[[130 136]
 [128 137]
 [153 122]]
->
[136 128]

[[124 104]
 [129 131]
 [129 130]]
->
[104 129]

[[156 137]
 [142 131]
 [131 128]
 [122 129]
 [129 127]]
->
[137 142]

[[120 110]
 [142 150]
 [123 124]]
->
[110 142]

[[120 124 144]
 [101 148 109]
 [143 133 135]
 [126 139 109]]
->
[144 148 143]

[[153 146 149]
 [141 138 116]
 [126 128 115]
 [149 144 125]]
->
[149 138 126]

[[120 104 139 129]
 [124 133 136 154]]
->
[129 136]
---
[[148 125 145 120]
 [150 125 144 120]
 [151 126 143 121]
 [146 123 142 118]]
->
[[125 145]
 [125 144]]

[[112 131 137 132 108]
 [117 118 146 102 130]]
->
[[131 137]
 [118 146]]

[[133 139 116 157]
 [134 118 143 121]
 [122 124 117 106]]
->
[[139 116]
 [118 143]]

[[122 135 136 136 132]
 [127 125 130 130 117]
 [129 127 127 127 129]
 [126 130 130 130 136]
 [133 123 128 128 105]]
->
[[135 136]
 [125 130]]

[[140 124 126]
 [111 113 130]
 [149 139 126]
 [112 132 134]
 [117 129 150]]
->
[[124 126]
 [113 130]]

[[122 150 133 147 124]
 [130 112 120 107 134]
 [128 144 138 148 122]]
->
[[150 133]
 [112 120]]

[[143 110 127 136]
 [127 128 130 153]
 [111 106 126 136]]
->
[[110 127]
 [128 130]]

[[136 121 106 137 107]
 [115 116 158 149 147]
 [140 145 101 138 146]]
->
[[121 106]
 [116 158]]
---
[[124 134 123 127 123]
 [128 126 131 123 127]
 [135 131 108 142 136]
 [130 130 122 130 124]
 [128 128 131 126 127]
 [128 127 127 127 127]
 [137 134 106 138 135]
 [125 127 128 129 128]
 [128 126 126 129 128]
 [128 128 129 132 128]
 [126 132 125 125 128]]
->
[[124 123 123]
 [128 131 127]
 [135 108 136]
 [130 122 124]
 [128 131 127]
 [128 127 127]
 [137 106 135]
 [125 128 128]
 [128 126 128]
 [128 129 128]
 [126 125 128]]

[[118 139 126 139 139 123 134 132 121 128 111 123 122 144 125 122]
 [118 141 130 134 141 122 134 132 124 129 115 120 119 143 124 121]
 [118 141 121 138 140 122 135 132 124 128 117 121 120 144 126 122]
 [119 142 121 140 140 122 133 131 122 127 106 119 120 143 125 122]
 [120 141 134 135 141 122 135 131 117 128 106 121 120 145 124 120]]
->
[[118 126 139 134 121 111 122 125]
 [118 130 141 134 124 115 119 124]
 [118 121 140 135 124 117 120 126]
 [119 121 140 133 122 106 120 125]
 [120 134 141 135 117 106 120 124]]

[[135 124]
 [126 130]
 [130 124]
 [106 139]
 [125 128]
 [133 123]
 [137 123]
 [139 118]
 [137 126]]
->
[[135]
 [126]
 [130]
 [106]
 [125]
 [133]
 [137]
 [139]
 [137]]

[[103 112 153 123]
 [129 130 125 133]
 [109 117 152 122]
 [127 127 128 125]
 [126 128 135 123]
 [130 128 127 129]
 [128 137 115 133]
 [128 128 119 135]
 [126 150 136 121]
 [130 128 131 122]
 [112 118 154 118]]
->
[[103 153]
 [129 125]
 [109 152]
 [127 128]
 [126 135]
 [130 127]
 [128 115]
 [128 119]
 [126 136]
 [130 131]
 [112 154]]

[[136 108 127 137 124 134 113 144]
 [133 146 130 127 131 125 136 105]
 [125 108 116 132 123 133 112 149]
 [136 127 131 139 130 123 126 137]
 [130 148 129 113 129 121 144 104]
 [128 149 127 120 129 122 141 103]
 [132 146 129 126 130 125 136 105]
 [118 116 126 133 121 135 122 144]]
->
[[136 127 124 113]
 [133 130 131 136]
 [125 116 123 112]
 [136 131 130 126]
 [130 129 129 144]
 [128 127 129 141]
 [132 129 130 136]
 [118 126 121 122]]

[[147 116 126 101 152 117 109 119 144]
 [141 137 151 113 144 108 122 104 146]
 [145 129 143 107 148 109 116 108 147]
 [146 126 139 105 150 111 114 110 147]
 [143 133 147 110 146 108 119 105 146]
 [147 119 130 102 152 114 110 116 145]]
->
[[147 126 152 109 144]
 [141 151 144 122 146]
 [145 143 148 116 147]
 [146 139 150 114 147]
 [143 147 146 119 146]
 [147 130 152 110 145]]
---
[[126 118 122 107]
 [142 136 115 101]
 [131 122 123 105]
 [131 120 141 103]
 [127 116 147 105]
 [119 111 114 114]
 [123 113 130 109]]
->
[[122 107 126 118]
 [115 101 142 136]
 [123 105 131 122]
 [141 103 131 120]
 [147 105 127 116]
 [114 114 119 111]
 [130 109 123 113]]

[[131 128 128 114]
 [124 129 128 126]
 [125 128 128 129]
 [121 127 128 141]
 [137 129 128 119]
 [133 127 128 108]
 [123 126 128 154]]
->
[[128 114 131 128]
 [128 126 124 129]
 [128 129 125 128]
 [128 141 121 127]
 [128 119 137 129]
 [128 108 133 127]
 [128 154 123 126]]

[[131 141 148 127 129 130 125 139]
 [131 141 151 127 129 130 124 140]
 [128 128 128 127 128 128 128 128]
 [126 127 129 125 126 128 128 127]
 [115 125 127 128 129 113 146 126]
 [130 140 146 127 129 130 125 139]
 [118 125 127 128 126 119 140 126]
 [115 125 127 129 128 113 146 126]
 [131 141 148 127 129 130 124 140]
 [129 139 144 127 129 129 125 137]
 [114 125 127 129 128 114 146 127]
 [114 125 127 129 129 112 148 126]]
->
[[125 139 131 141 148 127 129 130]
 [124 140 131 141 151 127 129 130]
 [128 128 128 128 128 127 128 128]
 [128 127 126 127 129 125 126 128]
 [146 126 115 125 127 128 129 113]
 [125 139 130 140 146 127 129 130]
 [140 126 118 125 127 128 126 119]
 [146 126 115 125 127 129 128 113]
 [124 140 131 141 148 127 129 130]
 [125 137 129 139 144 127 129 129]
 [146 127 114 125 127 129 128 114]
 [148 126 114 125 127 129 129 112]]

[[128 133 131 128 131 133]
 [156 118 126 126 132 116]
 [135 131 126 129 125 131]
 [150 133 130 129 124 134]
 [130 129 130 128 129 129]
 [132 131 129 129 128 130]
 [143 120 126 125 129 115]
 [104 139 129 129 126 138]
 [137 123 125 129 125 123]
 [136 130 126 128 126 128]
 [138 121 125 127 129 121]]
->
[[131 133 128 133 131 128]
 [132 116 156 118 126 126]
 [125 131 135 131 126 129]
 [124 134 150 133 130 129]
 [129 129 130 129 130 128]
 [128 130 132 131 129 129]
 [129 115 143 120 126 125]
 [126 138 104 139 129 129]
 [125 123 137 123 125 129]
 [126 128 136 130 126 128]
 [129 121 138 121 125 127]]

[[130 129 125 131 128 129 124 126]
 [113 129 132 125 129 112 153 131]
 [137 126 128 127 128 139 113 128]]
->
[[124 126 130 129 125 131 128 129]
 [153 131 113 129 132 125 129 112]
 [113 128 137 126 128 127 128 139]]

[[135 148 119 124 129 118]
 [118 103 123 124 152 131]
 [113 114 139 114 128 137]]
->
[[129 118 135 148 119 124]
 [152 131 118 103 123 124]
 [128 137 113 114 139 114]]
---
[[134 122 120 142]
 [126 126 118 123]
 [127 126 107 117]
 [123 130 142 125]
 [137 119 152 108]]
->
[[134 122]
 [126 126]]

[[142 131 137 133 124]
 [157 129 143 141 128]
 [148 131 141 135 123]]
->
[[142 131]
 [157 129]]

[[121 108 101 113 120]
 [117 124 116 136 148]]
->
[[121 108]
 [117 124]]

[[123 127 135 126]
 [154 116 109 124]
 [119 118 129 127]
 [129 123 126 126]]
->
[[123 127]
 [154 116]]

[[100 108 113 143]
 [101 130 121 148]
 [105 126 122 133]]
->
[[100 108]
 [101 130]]

[[117 128  99]
 [129 130 129]
 [127 129 125]]
->
[[117 128]
 [129 130]]

[[137 145 150 144 124]
 [127 145 136 126 126]
 [104 120 143 144 142]]
->
[[137 145]
 [127 145]]
